Below are the code and all the weights of a small trained network. Each question names an input and a class and asks about switching units off, where a switched-off unit gives its printed mean instead of its output.

import numpy as np


def w(rows, s, z=0):
    codes = np.array(rows[::2]) - 128.0
    scale = np.full(codes.shape[1], s)
    scale[-1] = z or s
    return codes * scale


def norm(h):
    return h / np.sqrt((h * h).mean(-1, keepdims=True) + 1e-5)


def f(y):
    return np.maximum(y, 0)


def log_softmax(a):
    a = a - a.max(-1, keepdims=True)
    return a - np.log(np.exp(a).sum(-1, keepdims=True))


def net(x, mask):
    res = np.array(x, float).reshape(1, 5) / 4 @ E
    u = 0
    for l in range(3):
        y = f(norm(res) @ A[l][:, :-1].T + A[l][:, -1])
        res = res + np.where(mask[u : u + 10], y, B[l][:, -1]) @ B[l][:, :-1]
        u += 10
    return log_softmax(norm(res)[-1] @ U[:, :-1].T + U[:, -1])


A, B = {}, {}
E = w([
[102,100,219,54,94,130,147,98,8,112,123,80],'x0',
[104,86,117,16,77,124,128,114,58,169,206,244],'x1',
[91,20,42,106,152,125,180,109,244,165,67,108],'x2',
[114,159,157,126,217,2,53,153,105,214,89,156],'x3',
[139,95,137,230,125,171,90,45,100,70,140,224],'x4',
],0.0075)
A[0] = w([
[150,113,80,130,156,177,126,115,199,108,109,110,42],'L0N0',
[161,131,180,196,179,123,91,164,110,170,141,172,81],'L0N1',
[119,206,123,154,123,163,93,26,70,86,167,116,60],'L0N2',
[115,41,43,117,77,183,137,76,99,212,163,135,17],'L0N3',
[95,73,140,67,85,125,93,83,199,174,132,215,96],'L0N4',
[189,175,127,128,212,101,122,178,201,92,136,187,14],'L0N5',
[149,148,134,156,99,164,114,117,105,14,137,150,52],'L0N6',
[154,164,105,199,147,125,59,143,156,201,156,142,1],'L0N7',
[116,78,134,160,210,63,60,168,195,189,151,143,90],'L0N8',
[100,111,77,102,166,69,82,131,131,255,41,120,39],'L0N9',
],0.0066,0.0046)
B[0] = w([
[144,137,125,141,99,157,124,206,105,149,118,48,189],'L0N0',
[137,101,100,136,122,121,2,68,131,168,90,130,204],'L0N1',
[139,145,136,116,61,129,115,64,137,124,154,137,211],'L0N2',
[174,127,67,79,159,146,110,153,90,58,137,146,194],'L0N3',
[110,157,28,84,168,100,165,72,122,47,159,105,220],'L0N4',
[228,171,79,137,140,159,113,157,177,191,151,163,183],'L0N5',
[126,81,175,127,86,169,158,85,129,191,121,179,208],'L0N6',
[219,198,72,146,211,153,137,160,97,185,92,199,181],'L0N7',
[90,180,183,89,148,125,100,81,217,185,168,178,253],'L0N8',
[124,126,220,141,180,106,191,27,183,86,164,102,243],'L0N9',
],0.007,0.0051)
A[1] = w([
[167,166,213,160,81,122,126,96,58,104,174,111,111],'L1N0',
[149,65,81,201,70,197,178,203,255,110,141,60,23],'L1N1',
[156,126,74,208,154,229,173,213,217,133,24,99,61],'L1N2',
[137,130,158,204,149,65,34,154,13,165,66,97,40],'L1N3',
[6,25,61,98,102,141,153,176,143,104,114,232,37],'L1N4',
[134,168,113,48,164,94,160,186,95,122,168,35,64],'L1N5',
[183,174,31,234,199,101,70,152,139,180,113,163,3],'L1N6',
[118,173,123,74,69,151,137,62,128,178,167,119,124],'L1N7',
[91,222,116,181,139,23,71,111,39,132,119,123,34],'L1N8',
[151,145,111,173,121,164,196,127,228,145,100,125,62],'L1N9',
],0.0058,0.0036)
B[1] = w([
[125,130,173,129,71,128,52,113,107,82,56,129,250],'L1N0',
[55,61,112,157,67,40,83,88,82,124,160,41,249],'L1N1',
[64,79,102,204,80,99,24,119,93,218,230,131,255],'L1N2',
[83,105,39,34,123,100,88,119,102,34,54,128,192],'L1N3',
[192,131,70,77,202,138,188,107,121,61,158,141,186],'L1N4',
[58,99,134,135,127,213,190,228,90,197,100,135,193],'L1N5',
[186,172,115,133,150,182,125,254,130,170,141,171,237],'L1N6',
[97,129,159,194,157,190,151,104,125,145,155,100,225],'L1N7',
[75,140,42,149,115,137,67,143,115,122,86,113,200],'L1N8',
[82,102,75,198,115,94,80,87,98,131,127,128,225],'L1N9',
],0.0073,0.0044)
A[2] = w([
[93,119,193,88,62,173,201,237,94,175,79,106,2],'L2N0',
[147,218,101,118,169,95,135,124,79,151,196,150,141],'L2N1',
[102,86,151,254,129,79,101,119,128,80,160,203,122],'L2N2',
[178,102,6,8,90,118,78,85,112,151,71,161,143],'L2N3',
[252,175,110,216,154,120,125,173,190,181,111,210,51],'L2N4',
[107,112,35,197,61,88,126,119,181,119,131,64,38],'L2N5',
[137,88,212,139,109,183,138,115,164,82,69,144,120],'L2N6',
[209,85,28,59,155,138,161,152,130,66,137,165,87],'L2N7',
[246,119,250,180,52,174,121,83,112,48,145,172,49],'L2N8',
[34,143,79,155,119,172,154,146,118,131,113,43,134],'L2N9',
],0.007,0.0042)
B[2] = w([
[201,165,165,114,213,127,218,254,75,160,78,130,162],'L2N0',
[193,130,125,211,120,155,160,134,223,93,63,92,221],'L2N1',
[123,148,144,51,133,142,178,187,134,175,147,67,233],'L2N2',
[106,90,121,147,154,108,126,180,131,12,103,79,254],'L2N3',
[221,195,62,118,136,137,91,184,166,172,90,98,246],'L2N4',
[45,35,77,213,73,140,94,170,83,160,160,100,221],'L2N5',
[151,192,123,113,104,135,135,146,180,141,182,145,188],'L2N6',
[139,115,78,183,181,219,200,97,82,42,193,124,209],'L2N7',
[157,104,155,124,42,137,157,70,229,181,119,202,254],'L2N8',
[171,143,155,150,126,100,95,131,25,174,208,182,225],'L2N9',
],0.0078,0.0053)
U = w([
[92,148,169,82,106,79,13,104,65,49,32,133,49],'0',
[70,42,89,205,77,109,85,123,114,219,204,55,101],'1',
[187,133,222,116,2,187,127,34,138,130,127,210,161],'2',
[157,156,228,66,156,140,195,208,33,181,108,100,82],'3',
[149,76,43,108,184,180,218,84,110,16,202,147,172],'4',
[211,203,60,167,185,127,38,161,216,194,95,151,254],'5',
[64,125,193,59,223,28,185,53,235,182,105,107,18],'6',
],0.011,0.00082)

Each question gives the input, the list of numbers given to net, and the class t.
The units are the neurons (one row each of A and B). Each row of codes is followed by its name. A weight is (code - 128) times the scale printed after its matrix; where a second scale follows, it is the last column's (A, B and U).
mask holds one flag per neuron, layer by layer. A switched-off neuron (its flag False) gives its mean, the last column of its row in B, instead of its output. The means were averaged over made-up inputs and are rounded, as every weight is.
A unit's drop is (log p(t) with every unit on - log p(t) with that unit switched off) / (log p(t) with every unit on - log p(t) with every unit switched off).
The circuit of an input: a set's keep is (log p(t) with only the set's units on - log p(t) with every unit switched off) / (log p(t) with every unit on - log p(t) with every unit switched off). Starting from the 12 units with the biggest drops (on a tie, the unit counted first), units are removed one at a time, each time the one whose removal leaves the highest keep (on an exact tie, the one counted first), for as long as the keep stays at least 0.8.
circuit, biggest first: the units of the circuit, biggest drop first
k most important neurons: the k neurons with the biggest drops, biggest first
top k neurons in layer l: the k neurons of layer l with the biggest drops, biggest first
input [4,-8,-4,-3,-3], class 2: circuit, biggest first	L1N0; L2N8; L1N8
input [2,-2,-8,3,5], class 0: circuit, biggest first	L1N3
input [-3,5,-1,-2,-6], class 4: 2 most important neurons	L2N7; L1N4
input [5,-7,-5,-1,-1], class 2: circuit, biggest first	L2N8; L0N2
input [-3,7,-6,4,-4], class 0: top 3 neurons in layer 2	L2N4; L2N3; L2N8
input [-1,-1,1,-6,5], class 1: circuit, biggest first	L1N1; L2N5
input [8,8,0,5,2], class 4: circuit, biggest first	L0N4; L1N1; L0N8; L2N3
input [7,4,1,-2,5], class 4: 3 most important neurons	L0N3; L0N9; L1N4
input [7,-5,4,-4,-6], class 3: top 2 neurons in layer 0	L0N5; L0N1
input [6,3,-7,5,-4], class 0: 3 most important neurons	L1N3; L1N8; L1N0
input [-3,4,3,8,1], class 6: 3 most important neurons	L0N9; L0N8; L0N4
input [-1,5,8,5,1], class 4: 3 most important neurons	L0N4; L0N3; L2N7
input [-2,-3,-2,-5,5], class 2: 2 most important neurons	L0N6; L0N2
input [8,-6,2,-4,-7], class 3: circuit, biggest first	L2N0
input [-1,-5,0,-2,8], class 1: top 2 neurons in layer 2	L2N5; L2N2
input [-6,7,2,4,-3], class 6: 4 most important neurons	L0N9; L0N8; L0N4; L1N6
input [-8,-3,0,-4,7], class 1: 2 most important neurons	L1N1; L1N2
input [3,2,2,2,-5], class 3: 2 most important neurons	L1N5; L2N0
input [7,-5,-7,4,-5], class 0: 2 most important neurons	L1N3; L1N8
input [-3,5,2,3,0], class 4: circuit, biggest first	L0N4
input [2,0,5,-7,1], class 1: 2 most important neurons	L1N1; L0N0
